[[120 105 132 130 139 125 118 130 124 125 128 130 140 134 130]
 [128 143 134 125 136 138 137 121 146 128 131 127 120 136 123]
 [122 105 130 130 136 122 117 132 119 125 127 130 140 131 131]
 [131 117 121 132 117 117 121 135 109 129 125 129 134 118 132]
 [122 129 138 125 145 138 131 122 145 126 130 128 128 141 125]]
|
[[120 132 139 118 124 128 140 130]
 [128 134 136 137 146 131 120 123]
 [122 130 136 117 119 127 140 131]
 [131 121 117 121 109 125 134 132]
 [122 138 145 131 145 130 128 125]]

[[120 104 149 131]
 [123 104 146 118]]
|
[[120 149]
 [123 146]]

[[132 140]
 [126 135]
 [120 107]]
|
[[132]
 [126]
 [120]]

[[130 119 129 127 151 115]
 [127 123 150 138 122 154]]
|
[[130 129 151]
 [127 150 122]]

[[135 128 141 123 128 122 129]
 [123 127 121 150 127 115 130]
 [134 128 136 128 128 114 128]
 [135 129 134 140 129 131 129]]
|
[[135 141 128 129]
 [123 121 127 130]
 [134 136 128 128]
 [135 134 129 129]]

[[130 135 116 144]
 [125 126 133 121]
 [140 111 144 110]
 [151 124 117 145]
 [130 118 142 111]
 [137 124 128 130]]
|
[[130 116]
 [125 133]
 [140 144]
 [151 117]
 [130 142]
 [137 128]]
---
[[142 116 100 116 121 151 105 131 131]
 [130 149 143 139 132 111 111 109 153]]
|
[[130 149 143 139 132 111 111 109 153]
 [142 116 100 116 121 151 105 131 131]]

[[115 107 138 113 116 145 111 122]
 [121 125 130 123 138 131 137 123]
 [115 129 126 122 137 138 135 121]
 [120 127 129 123 140 129 136 121]
 [129 151 116 137 142 127 127 141]]
|
[[129 151 116 137 142 127 127 141]
 [115 129 126 122 137 138 135 121]
 [120 127 129 123 140 129 136 121]
 [121 125 130 123 138 131 137 123]
 [115 107 138 113 116 145 111 122]]

[[115 144 128 148 136 144 128 117 112 141 115]
 [136 118 130 128 116 124 132 114 128 130 141]
 [144 133 155 145 129 137 148 147 144 121 120]]
|
[[115 144 128 148 136 144 128 117 112 141 115]
 [144 133 155 145 129 137 148 147 144 121 120]
 [136 118 130 128 116 124 132 114 128 130 141]]

[[125 131 119 129 122 131 122]
 [122 124 136 130 133 117 131]
 [122 136 135 115 143 131 143]
 [125 130 118 126 121 134 123]
 [113 133 131 137 120 151 104]]
|
[[122 136 135 115 143 131 143]
 [113 133 131 137 120 151 104]
 [125 131 119 129 122 131 122]
 [125 130 118 126 121 134 123]
 [122 124 136 130 133 117 131]]

[[146 119 116 128 107 148 122 108 113 136 137 130]
 [116 142 109 133 140 134 114 145 146 143 146 110]
 [140 115 133 121 135 120 138 113 144 150 144 138]
 [117 147 145 133 143 138 123 112 113 130 118 131]]
|
[[117 147 145 133 143 138 123 112 113 130 118 131]
 [116 142 109 133 140 134 114 145 146 143 146 110]
 [146 119 116 128 107 148 122 108 113 136 137 130]
 [140 115 133 121 135 120 138 113 144 150 144 138]]

[[124 122 119 121 123 156]
 [133 128 110 123 138 120]
 [118 116 144 132 104 105]
 [127 130 113 130 138 116]]
|
[[127 130 113 130 138 116]
 [133 128 110 123 138 120]
 [124 122 119 121 123 156]
 [118 116 144 132 104 105]]
---
[[100 123 118 119 129 140 116 123 121 131 122 124 140 121 114]
 [113 132 124 123 118 116 118 131 126 152 142 132 130 116 136]
 [138 131 120 120 119 117 113 113 125 151 135 103 129 120 108]
 [122 106 112 115 137 144 117 138 116 121 112 142 123 118 142]
 [135 144 145 145 126 134 145 120 141 124 133 117 135 143 116]
 [113 120 119 120 132 146 119 123 127 134 121 114 140 124 111]]
|
[[135 144 145 145 126 134 145 120 141 124 133 117 135 143 116]
 [113 132 124 123 118 116 118 131 126 152 142 132 130 116 136]
 [138 131 120 120 119 117 113 113 125 151 135 103 129 120 108]
 [113 120 119 120 132 146 119 123 127 134 121 114 140 124 111]
 [100 123 118 119 129 140 116 123 121 131 122 124 140 121 114]
 [122 106 112 115 137 144 117 138 116 121 112 142 123 118 142]]

[[120 136 130 138 118 116 136 139 118 120 147 123 119 120 117 136]
 [132 137 135 119 138 142 133 120 136 133 127 125 143 129 132 139]
 [144 152 152 121 121 118 139 116 125 112 130 127 118 127 130 157]
 [119 119 118 115 118 110 132 112 122 114 122 120 113 144 148 116]
 [129 126 126 138 109 109 126 143 112 117 140 102 113 129 132 127]
 [134 123 121 137 136 137 113 136 131 144 123 150 138 112 113 121]]
|
[[144 152 152 121 121 118 139 116 125 112 130 127 118 127 130 157]
 [132 137 135 119 138 142 133 120 136 133 127 125 143 129 132 139]
 [120 136 130 138 118 116 136 139 118 120 147 123 119 120 117 136]
 [129 126 126 138 109 109 126 143 112 117 140 102 113 129 132 127]
 [134 123 121 137 136 137 113 136 131 144 123 150 138 112 113 121]
 [119 119 118 115 118 110 132 112 122 114 122 120 113 144 148 116]]

[[137 133 121 120 103]
 [132 124 133 132 126]]
|
[[132 124 133 132 126]
 [137 133 121 120 103]]

[[120 113 117 138 128 144 119 109]
 [116 136 124 147 146 128 114 136]
 [120 126 142 114 131 119 131 152]
 [127 118 134 121 115 111 141 108]]
|
[[120 126 142 114 131 119 131 152]
 [127 118 134 121 115 111 141 108]
 [116 136 124 147 146 128 114 136]
 [120 113 117 138 128 144 119 109]]

[[127 126 130 126 126]
 [153 123 141 114 124]
 [112 127 124 134 129]]
|
[[153 123 141 114 124]
 [127 126 130 126 126]
 [112 127 124 134 129]]

[[116 116 129 127 123 139]
 [130 130 116 119 138 118]
 [143 143 132 133 118 115]
 [107 107 100 103 143 125]]
|
[[143 143 132 133 118 115]
 [116 116 129 127 123 139]
 [130 130 116 119 138 118]
 [107 107 100 103 143 125]]

[[151 118 121 134 136 124 128 139 126 131 134 126 136 128 129]
 [125 134 144 131 128 129 127 126 127 127 123 135 131 123 122]]
|
[[125 134 144 131 128 129 127 126 127 127 123 135 131 123 122]
 [151 118 121 134 136 124 128 139 126 131 134 126 136 128 129]]

[[128 124 130 110 140 148 136]
 [131 127 125 145 113 108 123]
 [147 127 103 144 131 120 150]
 [109 129 150 125 106 118 103]
 [141 124 105 151 129 115 147]
 [134 129 122 118 144 142 147]
 [141 128 104 153 127 114 146]]
|
[[109 129 150 125 106 118 103]
 [128 124 130 110 140 148 136]
 [131 127 125 145 113 108 123]
 [134 129 122 118 144 142 147]
 [141 124 105 151 129 115 147]
 [141 128 104 153 127 114 146]
 [147 127 103 144 131 120 150]]

[[111 124 129 149 144]
 [116 157 100 129 142]
 [143 141 119 104 114]]
|
[[111 124 129 149 144]
 [143 141 119 104 114]
 [116 157 100 129 142]]
